Below are the code and all the weights of a small trained network. Each question names an input and a target symbol and asks about switching units off, where a switched-off unit gives its printed mean instead of its output.

import numpy as np


def w(rows, s, z=0):
    codes = np.array(rows[::2]) - 128.0
    scale = np.full(codes.shape[1], s)
    scale[-1] = z or s
    return codes * scale


def norm(h):
    return h / np.sqrt((h * h).mean(-1, keepdims=True) + 1e-5)


def f(y):
    return np.maximum(y, 0)


def softmax(a):
    e = np.exp(a - a.max(-1, keepdims=True))
    return e / e.sum(-1, keepdims=True)


def log_softmax(a):
    a = a - a.max(-1, keepdims=True)
    return a - np.log(np.exp(a).sum(-1, keepdims=True))


def net(x, mask):
    ids = ['αβγεζηθλμξπστψω'.index(c) for c in x.split()]
    T = len(ids)
    res = E[ids] + P[:T]
    q, k, v = (norm(res) @ M[0].T for M in (Q, K, V))
    z = softmax(np.where(np.tri(T) > 0, q @ k.T / 3**0.5, -1e9)) @ v
    res = res + np.where(mask[0], z, O[0][:, -1]) @ O[0][:, :-1]
    y = f(norm(res) @ A[0][:, :-1].T + A[0][:, -1])
    res = res + np.where(mask[1:17], y, B[0][:, -1]) @ B[0][:, :-1]
    return log_softmax(norm(res)[-1] @ U[:, :-1].T + U[:, -1])


Q, K, V, O, A, B = {}, {}, {}, {}, {}, {}
E = w([
[190,225,254,140],'α',
[106,95,111,169],'β',
[108,82,125,136],'γ',
[157,75,110,119],'ε',
[104,84,126,131],'ζ',
[105,91,120,157],'η',
[105,92,124,119],'θ',
[102,88,119,148],'λ',
[104,94,127,121],'μ',
[113,87,125,135],'ξ',
[111,86,125,121],'π',
[96,160,116,185],'σ',
[105,82,124,129],'τ',
[100,70,124,146],'ψ',
[152,125,87,232],'ω',
],0.027)
P = w([
[59,5,169,232],'0',
[83,53,139,180],'1',
[92,78,124,163],'2',
[94,94,119,146],'3',
[96,104,115,134],'4',
[97,110,115,129],'5',
],0.014)
Q[0] = w([
[174,62,5,123],'head 1',
[129,167,60,181],'head 1',
[20,55,70,92],'head 1',
],0.011)
K[0] = w([
[235,116,246,146],'head 1',
[170,170,194,187],'head 1',
[110,109,253,135],'head 1',
],0.012)
V[0] = w([
[151,243,209,174],'head 1',
[53,75,49,101],'head 1',
[250,106,77,139],'head 1',
],0.017)
O[0] = w([
[88,204,98,254,13],'head 1',
[118,69,163,41,254],'head 1',
[199,93,103,152,27],'head 1',
],0.018,0.009)
A[0] = w([
[176,125,201,113,156],'neuron 1',
[120,251,88,75,98],'neuron 2',
[234,213,28,118,143],'neuron 3',
[209,205,160,144,233],'neuron 4',
[127,135,120,142,30],'neuron 5',
[87,171,79,96,9],'neuron 6',
[118,223,119,90,3],'neuron 7',
[157,116,97,169,119],'neuron 8',
[125,60,118,138,63],'neuron 9',
[230,142,34,111,195],'neuron 10',
[129,132,134,138,58],'neuron 11',
[80,66,119,148,40],'neuron 12',
[196,142,157,130,30],'neuron 13',
[104,174,124,114,92],'neuron 14',
[162,226,101,160,106],'neuron 15',
[143,138,170,164,52],'neuron 16',
],0.031,0.0053)
B[0] = w([
[142,179,104,161,210],'neuron 1',
[188,96,197,193,142],'neuron 2',
[133,71,246,146,137],'neuron 3',
[41,76,95,99,140],'neuron 4',
[133,127,114,111,130],'neuron 5',
[120,164,121,73,148],'neuron 6',
[161,117,200,175,137],'neuron 7',
[140,175,127,90,160],'neuron 8',
[97,84,125,159,236],'neuron 9',
[116,166,154,87,149],'neuron 10',
[116,130,125,124,129],'neuron 11',
[157,95,101,141,254],'neuron 12',
[195,88,93,131,130],'neuron 13',
[122,165,133,94,154],'neuron 14',
[1,100,102,95,147],'neuron 15',
[115,109,128,147,136],'neuron 16',
],0.075,0.012)
U = w([
[53,145,132,150,97],'α',
[132,133,124,147,31],'β',
[134,131,136,140,53],'γ',
[112,154,123,157,115],'ε',
[130,135,134,148,63],'ζ',
[136,140,122,149,33],'η',
[179,115,244,98,255],'θ',
[132,135,119,133,19],'λ',
[116,151,130,150,116],'μ',
[123,135,129,143,31],'ξ',
[124,120,91,9,194],'π',
[93,134,182,215,124],'σ',
[128,139,135,145,52],'τ',
[128,141,122,135,29],'ψ',
[115,35,62,181,171],'ω',
],0.016,0.0057)

Each question gives the input, a string of symbols that net reads in full, and the target symbol t.
The units are the heads (3 rows each of Q, K, V and O) and the neurons (one row each of A and B). Each row of codes is followed by its name. A weight is (code - 128) times the scale printed after its matrix; where a second scale follows, it is the last column's (O, A, B and U).
mask holds one flag per unit, heads first, then neurons. A switched-off unit (its flag False) gives its mean, the last column of its rows in O or B, instead of its output. The means were averaged over made-up inputs and are rounded, as every weight is.
A unit's drop is (log p(t) with every unit on - log p(t) with that unit switched off) / (log p(t) with every unit on - log p(t) with every unit switched off).
The circuit of an input: a set's keep is (log p(t) with only the set's units on - log p(t) with every unit switched off) / (log p(t) with every unit on - log p(t) with every unit switched off). Starting from the 12 units with the biggest drops (on a tie, the unit counted first), units are removed one at a time, each time the one whose removal leaves the highest keep (on an exact tie, the one counted first), for as long as the keep stays at least 0.8.
units of the circuit, in order: the units of the circuit, biggest drop first
top k neurons: the k neurons with the biggest drops, biggest first
drop when u is switched off: that unit's drop, to one decimal
input σ α σ, target α: units of the circuit, in order -> head 1; neuron 15
input θ σ τ θ ω σ, target π: units of the circuit, in order -> head 1; neuron 9
input τ σ α π, target α: units of the circuit, in order -> head 1; neuron 15
input ω θ σ π π, target π: units of the circuit, in order -> head 1
input ω ψ π β σ ω, target π: top 2 neurons -> neuron 10; neuron 8
input π μ τ ε ω μ, target π: top 2 neurons -> neuron 12; neuron 2
input σ ω σ ω α, target ω: top 2 neurons -> neuron 4; neuron 13
input ω ω ω ω, target θ: units of the circuit, in order -> head 1; neuron 3
input ξ ε θ μ ε, target π: top 2 neurons -> neuron 12; neuron 10
input ζ ζ ζ η ε ε, target π: top 2 neurons -> neuron 12; neuron 2
input ε ω ω ω, target θ: top 2 neurons -> neuron 3; neuron 10
input σ ε σ α, target σ: drop when neuron 1 is switched off -> 0.2
input π α η, target α: drop when neuron 15 is switched off -> 0.4
input ω θ ε σ σ α, target σ: drop when neuron 4 is switched off -> 0.2
